(in the rows, 100 means zero)
Each row is followed by its class.
[102 88 100 96 73 105 138 111 99 118 108 88 127 84 144 78 103 121 125 147 82 69 104 98 28 87 71 106 99 112 101 96 108 109 107 126 46 76 109 97 58 146 90 91 101 117 103 123 101 126 139 118 89 71 106 110 54 78 120 98 91 71 68 99 123 101 86 108 93 98 103 55 77 105 83 100 98 100 80 82 107 104 85 48 88 99 56 94 102 112 86 172 105 136 67 68 90 122 63 128 109 95 76 86 46 124 105 100 118 109 81 82 114 137 130 91]  rif
[102 94 81 99 94 101 111 91 97 97 105 107 104 103 112 106 102 99 102 106 90 95 104 97 101 102 104 92 94 100 102 100 102 99 102 103 96 95 102 98 89 107 98 104 98 104 109 109 91 102 107 105 98 98 100 85 94 95 105 93 91 102 88 99 102 104 111 102 102 104 99 86 93 97 99 99 98 101 102 97 91 107 95 96 97 90 102 106 101 106 101 109 101 102 100 98 100 108 97 106 99 100 102 95 88 96 109 99 105 93 100 100 100 104 94 102]  rif
[92 110 134 102 90 117 124 98 126 108 118 75 109 100 84 91 80 81 116 104 82 83 87 77 103 107 88 115 120 131 96 114 121 102 106 140 92 94 122 85 85 109 94 67 82 118 113 69 75 186 123 104 101 85 110 94 68 109 122 142 103 78 42 102 106 98 110 98 90 125 100 47 99 112 128 101 109 99 117 95 82 126 114 95 85 113 14 119 104 108 98 89 113 127 120 101 71 104 135 78 149 85 106 88 80 81 76 84 134 143 116 63 103 148 144 93]  tugu
[100 97 88 96 91 96 115 107 91 105 100 104 112 94 128 100 109 112 109 118 91 85 105 106 60 99 92 90 93 100 101 90 94 103 102 98 74 94 95 104 80 121 95 104 108 107 95 122 107 84 121 114 95 87 98 108 86 85 109 84 91 90 99 109 110 104 88 109 100 92 103 90 90 98 82 101 96 101 85 101 111 96 91 76 96 95 107 95 97 101 93 144 103 109 78 85 105 111 70 114 89 99 86 91 72 120 114 102 98 90 100 99 99 101 104 96]  rif
[90 102 117 95 93 103 105 91 100 95 114 99 102 106 101 102 87 89 114 100 85 98 101 85 126 95 102 98 99 112 105 102 108 95 92 107 93 95 113 95 99 101 100 97 94 102 102 100 89 116 93 106 96 98 97 92 85 99 107 112 100 98 71 104 104 90 101 75 99 111 93 89 103 105 105 99 102 106 113 92 85 105 95 103 87 81 76 100 108 124 96 95 96 110 113 104 99 97 105 100 111 100 112 87 97 83 101 99 109 116 119 75 102 116 104 96]  tugu
[88 94 83 106 91 102 116 99 104 95 108 112 111 102 106 117 101 98 100 101 87 103 96 88 104 101 102 96 105 102 94 100 108 98 102 105 106 94 105 100 89 111 100 98 86 100 113 108 87 116 111 104 102 96 103 94 92 97 109 106 97 101 83 104 103 106 120 110 96 111 104 82 80 97 104 94 100 99 103 103 85 107 101 104 101 95 81 124 89 97 104 106 104 102 103 104 102 105 109 98 107 96 106 98 87 90 108 99 108 100 96 84 101 105 102 100]  rif
[103 98 90 97 96 118 123 97 117 107 100 93 111 90 102 101 97 101 103 114 95 90 97 91 71 99 93 106 109 105 92 102 105 104 117 130 81 86 108 92 81 112 97 80 100 106 101 90 94 130 126 102 104 91 101 104 107 96 111 140 106 86 79 92 104 105 103 115 92 108 106 72 89 103 106 97 104 100 100 112 98 104 104 91 98 121 56 116 91 84 100 114 100 112 93 86 90 103 109 101 139 91 92 105 79 95 93 95 117 107 101 91 105 126 150 100]  rif
[86 100 122 107 93 99 97 100 106 95 112 100 99 106 98 101 96 101 113 91 89 104 101 95 131 99 104 96 101 105 104 102 104 95 95 90 100 102 104 99 107 100 98 101 91 102 104 102 89 109 92 110 102 101 106 93 78 93 110 106 99 102 77 108 99 96 104 84 103 109 91 95 106 102 106 101 97 112 104 100 89 101 106 105 87 80 87 95 111 125 96 101 104 108 113 102 97 101 101 99 90 100 117 91 99 88 101 108 105 123 98 85 101 103 99 98]  tugu
[81 96 110 107 84 102 114 100 109 94 120 111 105 106 107 108 94 90 120 102 75 89 101 91 125 101 103 104 106 121 110 106 105 100 98 106 85 93 112 91 92 110 96 100 85 111 121 107 78 125 104 110 98 95 107 91 76 90 106 114 101 96 61 108 105 101 117 98 100 116 98 73 95 103 109 97 101 104 107 84 75 111 98 114 85 74 59 103 113 131 98 100 106 117 109 100 98 104 109 101 122 97 113 85 82 88 104 99 125 128 108 75 103 128 104 90]  tugu
[96 102 121 101 96 101 98 100 100 103 105 91 101 96 108 90 94 99 109 104 92 98 106 97 107 93 93 105 96 108 107 102 101 99 91 94 90 93 103 105 99 105 96 101 97 96 103 97 97 106 94 107 94 93 104 102 77 97 102 105 95 105 87 109 102 94 96 98 101 101 97 97 102 105 96 106 99 104 97 83 104 100 100 89 94 88 95 80 108 114 94 114 101 103 99 100 101 99 92 101 104 104 103 102 90 105 102 98 102 116 103 91 104 107 100 93]  tugu
[100 79 65 95 99 99 127 97 96 100 91 109 109 95 124 106 114 116 100 119 104 79 106 103 57 97 97 93 95 92 94 98 96 106 113 109 87 91 97 99 79 125 101 101 107 101 100 121 104 100 126 108 99 90 93 104 105 94 106 85 95 81 103 95 102 110 104 120 95 101 111 78 84 97 88 92 95 105 90 102 100 100 88 81 101 110 103 118 90 79 103 130 99 106 80 87 107 104 83 114 93 99 83 107 83 110 113 94 99 82 89 104 92 104 105 109]  rif
[94 97 127 104 83 99 94 117 96 91 114 98 113 93 123 97 98 103 129 103 81 94 105 106 108 94 93 103 96 115 113 99 105 100 85 88 84 98 105 103 106 113 92 101 97 110 100 121 94 105 92 111 90 89 108 98 70 88 115 107 118 101 77 118 118 95 92 85 108 105 98 104 101 104 92 103 95 98 95 77 90 101 98 84 87 71 83 81 109 134 84 138 109 112 100 79 95 105 78 105 110 102 107 87 79 103 106 98 102 128 107 83 106 106 106 83]  rif
[89 96 102 108 87 100 109 105 99 100 112 97 109 98 109 97 92 93 116 103 86 91 105 91 115 95 96 108 104 119 110 103 102 100 94 96 94 97 107 97 95 107 102 99 95 111 111 107 85 116 100 110 98 95 104 98 76 95 97 109 99 84 72 105 97 96 106 92 110 116 96 90 93 99 104 98 103 104 105 99 77 110 96 96 88 68 77 98 113 126 95 112 109 116 111 99 94 104 101 102 111 100 109 90 88 95 101 97 110 120 108 85 99 113 101 85]  tugu
[88 89 127 104 85 104 104 102 106 101 116 93 101 105 101 94 91 90 121 102 82 94 96 96 110 101 96 106 110 114 106 103 106 99 90 105 90 97 110 97 104 104 96 91 94 105 115 98 92 123 100 113 98 81 108 97 76 102 109 113 104 96 69 99 95 94 105 88 99 108 97 89 100 107 109 97 102 107 104 79 91 108 105 92 88 83 64 93 110 124 90 101 104 113 114 105 87 100 103 98 117 98 108 95 91 95 94 96 117 127 115 83 102 119 117 88]  tugu
[91 100 116 95 86 95 97 105 94 93 116 102 96 100 119 107 99 92 126 99 85 97 106 104 124 93 101 102 96 116 109 98 97 98 82 85 90 100 101 100 103 103 100 115 103 108 110 114 95 93 82 107 96 96 107 95 77 94 87 98 101 101 80 117 111 96 95 88 110 105 92 102 103 107 93 97 96 105 100 78 84 99 104 89 88 69 97 81 115 138 86 115 102 116 96 100 99 105 89 105 100 103 113 83 91 95 108 94 103 119 108 88 101 102 93 90]  tugu
[99 104 159 99 83 95 91 113 101 105 118 83 112 92 122 75 97 106 135 111 85 99 106 110 91 89 85 105 94 117 114 111 97 103 79 89 63 99 107 107 101 117 89 97 100 116 90 106 111 105 87 118 89 88 110 88 53 92 101 98 96 84 73 119 122 88 68 69 107 96 87 105 104 110 84 112 96 108 90 62 113 97 102 69 85 73 81 43 119 135 75 144 108 124 86 86 90 127 73 107 106 104 96 77 80 116 96 104 105 132 113 83 109 116 112 72]  rif
